Here is a tiny trained network, its code and every weight. The questions are about switching its units off for an input and a target symbol, where a switched-off unit gives its printed mean instead of its output.

import numpy as np


def w(rows, s, z=0):
    codes = np.array(rows[::2]) - 128.0
    scale = np.full(codes.shape[1], s)
    scale[-1] = z or s
    return codes * scale


def f(y):
    return y / 2 * (1 + np.tanh(0.7978845608 * (y + 0.044715 * y**3)))


def softmax(a):
    e = np.exp(a - a.max(-1, keepdims=True))
    return e / e.sum(-1, keepdims=True)


def log_softmax(a):
    a = a - a.max(-1, keepdims=True)
    return a - np.log(np.exp(a).sum(-1, keepdims=True))


def net(x, mask):
    ids = ['αδεζημξπσφψ'.index(c) for c in x.split()]
    T = len(ids)
    res = E[ids] + P[:T]
    u = 0
    for l in range(2):
        r = res
        for j in range(2):
            rows = slice(4 * j, 4 * j + 4)
            q, k, v = (r @ M[l][rows].T for M in (Q, K, V))
            z = softmax(np.where(np.tri(T) > 0, q @ k.T / 4**0.5, -1e9)) @ v
            o = O[l][rows]
            res = res + np.where(mask[u + j], z, o[:, -1]) @ o[:, :-1]
        u += 2
        y = f(res @ A[l][:, :-1].T + A[l][:, -1])
        res = res + np.where(mask[u : u + 4], y, B[l][:, -1]) @ B[l][:, :-1]
        u += 4
    return log_softmax(res[-1] @ U[:, :-1].T + U[:, -1])


Q, K, V, O, A, B = {}, {}, {}, {}, {}, {}
E = w([
[120,136,140],'α',
[139,146,102],'δ',
[153,182,146],'ε',
[217,254,119],'ζ',
[115,111,82],'η',
[155,123,79],'μ',
[128,217,208],'ξ',
[131,99,72],'π',
[96,126,122],'σ',
[100,157,104],'φ',
[108,166,174],'ψ',
],0.014)
P = w([
[99,100,151],'0',
[196,128,105],'1',
[182,82,158],'2',
[58,143,120],'3',
[175,156,95],'4',
[242,76,197],'5',
[55,195,122],'6',
[174,197,105],'7',
[248,28,246],'8',
[74,229,85],'9',
[160,194,68],'10',
],0.013)
Q[0] = w([
[78,134,123],'0.h0',
[145,153,119],'0.h0',
[85,147,104],'0.h0',
[4,203,174],'0.h0',
[140,72,101],'0.h1',
[168,108,199],'0.h1',
[76,235,61],'0.h1',
[104,170,155],'0.h1',
],0.012)
K[0] = w([
[136,204,137],'0.h0',
[225,135,141],'0.h0',
[163,221,152],'0.h0',
[93,255,209],'0.h0',
[115,94,166],'0.h1',
[155,97,164],'0.h1',
[2,225,124],'0.h1',
[148,181,35],'0.h1',
],0.0079)
V[0] = w([
[94,87,78],'0.h0',
[182,71,127],'0.h0',
[230,202,153],'0.h0',
[154,125,32],'0.h0',
[203,176,254],'0.h1',
[161,153,90],'0.h1',
[111,78,127],'0.h1',
[11,207,76],'0.h1',
],0.0085)
O[0] = w([
[135,54,141,83],'0.h0',
[213,120,140,141],'0.h0',
[169,234,112,252],'0.h0',
[159,109,68,161],'0.h0',
[183,247,173,189],'0.h1',
[145,152,83,157],'0.h1',
[117,65,135,80],'0.h1',
[64,184,2,172],'0.h1',
],0.0072,0.0035)
A[0] = w([
[67,201,93,180],'0.n0',
[125,168,117,50],'0.n1',
[242,145,89,3],'0.n2',
[255,224,181,129],'0.n3',
],0.0075,0.0034)
B[0] = w([
[98,199,46,211],'0.n0',
[36,64,98,145],'0.n1',
[57,126,191,169],'0.n2',
[103,2,84,246],'0.n3',
],0.007,0.014)
Q[1] = w([
[105,143,9],'1.h0',
[90,89,206],'1.h0',
[133,126,191],'1.h0',
[117,57,133],'1.h0',
[106,186,152],'1.h1',
[104,151,128],'1.h1',
[102,175,189],'1.h1',
[102,58,33],'1.h1',
],0.015)
K[1] = w([
[209,114,151],'1.h0',
[12,155,37],'1.h0',
[3,115,86],'1.h0',
[101,207,102],'1.h0',
[237,119,142],'1.h1',
[143,160,154],'1.h1',
[239,17,226],'1.h1',
[70,190,75],'1.h1',
],0.011)
V[1] = w([
[241,99,183],'1.h0',
[129,151,95],'1.h0',
[1,42,121],'1.h0',
[171,74,40],'1.h0',
[85,169,186],'1.h1',
[141,164,209],'1.h1',
[110,141,177],'1.h1',
[105,34,78],'1.h1',
],0.0074)
O[1] = w([
[163,79,249,231],'1.h0',
[131,161,117,84],'1.h0',
[100,56,74,200],'1.h0',
[254,92,92,187],'1.h0',
[59,153,135,124],'1.h1',
[103,130,178,2],'1.h1',
[110,129,139,77],'1.h1',
[137,93,86,148],'1.h1',
],0.0085,0.0086)
A[1] = w([
[236,52,167,115],'1.n0',
[47,143,112,107],'1.n1',
[213,170,180,254],'1.n2',
[156,28,254,230],'1.n3',
],0.0071,0.0065)
B[1] = w([
[208,231,248,255],'1.n0',
[105,184,243,145],'1.n1',
[2,222,51,190],'1.n2',
[29,114,246,222],'1.n3',
],0.0064,0.0081)
U = w([
[123,3,126,98],'α',
[142,169,153,254],'δ',
[183,227,245,118],'ε',
[27,75,106,116],'ζ',
[145,57,57,40],'η',
[228,250,36,111],'μ',
[1,10,143,55],'ξ',
[179,104,140,87],'π',
[201,105,223,64],'σ',
[79,193,164,208],'φ',
[37,38,222,89],'ψ',
],0.0066,0.0076)

Each question gives the input, a string of symbols that net reads in full, and the target symbol t.
The units are the heads (4 rows each of Q, K, V and O) and the neurons (one row each of A and B). Each row of codes is followed by its name. A weight is (code - 128) times the scale printed after its matrix; where a second scale follows, it is the last column's (O, A, B and U).
mask holds one flag per unit, layer by layer, with each layer's heads first. A switched-off unit (its flag False) gives its mean, the last column of its rows in O or B, instead of its output. The means were averaged over made-up inputs and are rounded, as every weight is.
A unit's drop is (log p(t) with every unit on - log p(t) with that unit switched off) / (log p(t) with every unit on - log p(t) with every unit switched off).
The circuit of an input: a set's keep is (log p(t) with only the set's units on - log p(t) with every unit switched off) / (log p(t) with every unit on - log p(t) with every unit switched off). Starting from all 12 units, units are removed one at a time, each time the one whose removal leaves the highest keep (on an exact tie, the one counted first), for as long as the keep stays at least 0.8.
units of the circuit, in order: the units of the circuit, biggest drop first
most important unit: the unit with the biggest drop
k most important neurons: the k neurons with the biggest drops, biggest first
k most important neurons of layer l: the k neurons of layer l with the biggest drops, biggest first
heads that matter: for each layer, one digit per head in row order, 1 if its drop is at least 0.15 and else 0, layers parted by /
input ξ δ η σ π π ζ α μ φ, target μ: heads that matter => 00 / 01
input σ ψ δ π δ ζ, target σ: units of the circuit, in order => 0.n3, 1.n0, 0.h1
input π σ σ ψ α α, target ξ: 2 most important neurons of layer 1 => 1.n0, 1.n3
input π μ ψ α μ δ, target ψ: most important unit => 0.n3
input ψ ε ε φ π σ, target η: units of the circuit, in order => 1.h0, 0.h1, 1.n0
input ζ φ μ σ, target μ: units of the circuit, in order => 1.n3, 1.h0
input α σ δ, target ψ: units of the circuit, in order => 0.n0, 0.h1, 1.n3
input α π ζ σ, target μ: units of the circuit, in order => 0.n3, 1.h0
input π μ ζ π π μ δ, target μ: heads that matter => 10 / 00
input μ η σ π α ζ, target σ: 3 most important neurons => 1.n0, 0.n3, 0.n0
input σ σ ξ ζ δ π α, target μ: 2 most important neurons => 0.n3, 1.n3
input ξ π ζ α ξ α, target ψ: units of the circuit, in order => 0.h1, 0.n3, 1.n3
input α π π, target ψ: units of the circuit, in order => 0.h1, 1.n3
input δ ζ σ μ δ δ, target ε: most important unit => 0.h1
input σ φ φ α π ψ, target ψ: units of the circuit, in order => 1.n3, 0.n3
input η φ η δ ξ σ η μ φ φ ξ, target μ: heads that matter => 01 / 01
input π ε π δ σ σ σ μ ε, target α: units of the circuit, in order => 0.n3, 0.h1
input α η ξ, target ψ: 3 most important neurons => 0.n0, 1.n3, 0.n3
input σ π α π ψ η, target σ: heads that matter => 11 / 10
input σ ζ ξ ζ η σ π, target μ: 2 most important neurons => 0.n3, 1.n3
input δ ψ σ φ μ α, target η: most important unit => 1.h0
